Here is a tiny trained network, its code and every weight. The questions are about switching its units off for an input and a class, where a switched-off unit gives its printed mean instead of its output.

import numpy as np


def w(rows, s, z=0):
    codes = np.array(rows[::2]) - 128.0
    scale = np.full(codes.shape[1], s)
    scale[-1] = z or s
    return codes * scale


def f(y):
    return y / 2 * (1 + np.tanh(0.7978845608 * (y + 0.044715 * y**3)))


def log_softmax(a):
    a = a - a.max(-1, keepdims=True)
    return a - np.log(np.exp(a).sum(-1, keepdims=True))


def net(x, mask):
    res = np.array(x, float).reshape(1, 7) / 4 @ E
    y = f(res @ A[0][:, :-1].T + A[0][:, -1])
    res = res + np.where(mask, y, B[0][:, -1]) @ B[0][:, :-1]
    return log_softmax(res[-1] @ U[:, :-1].T + U[:, -1])


A, B = {}, {}
E = w([
[198,147,240,174,125,214,138,113,90,127],'x0',
[95,2,144,165,114,91,152,170,67,144],'x1',
[158,99,142,165,141,175,142,78,114,84],'x2',
[114,64,145,168,147,108,110,16,92,111],'x3',
[180,178,83,171,125,143,216,168,110,164],'x4',
[125,142,175,59,226,142,129,109,96,218],'x5',
[117,172,103,88,187,98,117,68,139,174],'x6',
],0.0068)
A[0] = w([
[105,108,38,140,112,58,153,142,142,140,2],'n0',
[130,84,171,166,98,142,88,55,134,79,102],'n1',
[182,248,123,172,92,186,163,152,149,111,111],'n2',
[158,111,191,162,179,169,173,122,60,181,78],'n3',
[122,211,130,56,196,123,101,57,148,167,101],'n4',
[112,133,129,90,89,119,112,243,153,139,20],'n5',
],0.018,0.0014)
B[0] = w([
[102,133,11,154,76,50,120,132,125,138,204],'n0',
[114,99,175,159,146,165,121,60,72,49,216],'n1',
[194,250,133,199,98,181,141,153,153,107,237],'n2',
[172,36,135,135,117,139,153,130,234,211,213],'n3',
[108,206,116,36,212,135,109,42,122,143,254],'n4',
[102,112,202,85,143,127,131,243,85,122,213],'n5',
],0.016,0.015)
U = w([
[74,98,30,128,83,11,93,143,111,138,90],'0',
[178,4,168,138,135,133,150,111,222,222,18],'1',
[108,11,184,191,132,141,89,36,81,27,226],'2',
[96,122,183,47,131,87,113,253,109,154,2],'3',
[207,240,135,187,101,166,133,162,170,109,184],'4',
[116,206,110,1,244,116,69,43,152,171,219],'5',
],0.005,0.00098)

Each question gives the input, the list of numbers given to net, and the class t.
The units are the neurons (one row each of A and B). Each row of codes is followed by its name. A weight is (code - 128) times the scale printed after its matrix; where a second scale follows, it is the last column's (A, B and U).
mask holds one flag per neuron, in row order. A switched-off neuron (its flag False) gives its mean, the last column of its row in B, instead of its output. The means were averaged over made-up inputs and are rounded, as every weight is.
A unit's drop is (log p(t) with every unit on - log p(t) with that unit switched off) / (log p(t) with every unit on - log p(t) with every unit switched off).
The circuit of an input: a set's keep is (log p(t) with only the set's units on - log p(t) with every unit switched off) / (log p(t) with every unit on - log p(t) with every unit switched off). Starting from all 6 units, units are removed one at a time, each time the one whose removal leaves the highest keep (on an exact tie, the one counted first), for as long as the keep stays at least 0.8.
circuit, biggest first: the units of the circuit, biggest drop first
most important unit: the unit with the biggest drop
k most important neurons: the k neurons with the biggest drops, biggest first
drop when u is switched off: that unit's drop, to one decimal
input [3,8,-8,5,2,5,7], class 1: most important unit -> n3
input [-7,1,4,8,3,4,-4], class 0: circuit, biggest first -> n0, n4
input [3,6,-6,-4,-3,7,-3], class 1: 2 most important neurons -> n3, n4
input [0,8,1,-4,-7,1,7], class 0: 2 most important neurons -> n4, n1
input [2,6,-4,4,1,-2,-5], class 2: 2 most important neurons -> n1, n2
input [-3,-5,-3,8,2,-4,-1], class 0: 3 most important neurons -> n4, n0, n2
input [0,-2,2,7,-1,-5,5], class 2: drop when n1 is switched off -> 0.1
input [-8,-3,6,5,1,2,-8], class 2: drop when n0 is switched off -> -0.1
input [-5,7,-7,-8,-8,2,3], class 3: drop when n5 is switched off -> 2.8
input [-1,6,-2,-4,-2,1,0], class 3: drop when n5 is switched off -> 0.3
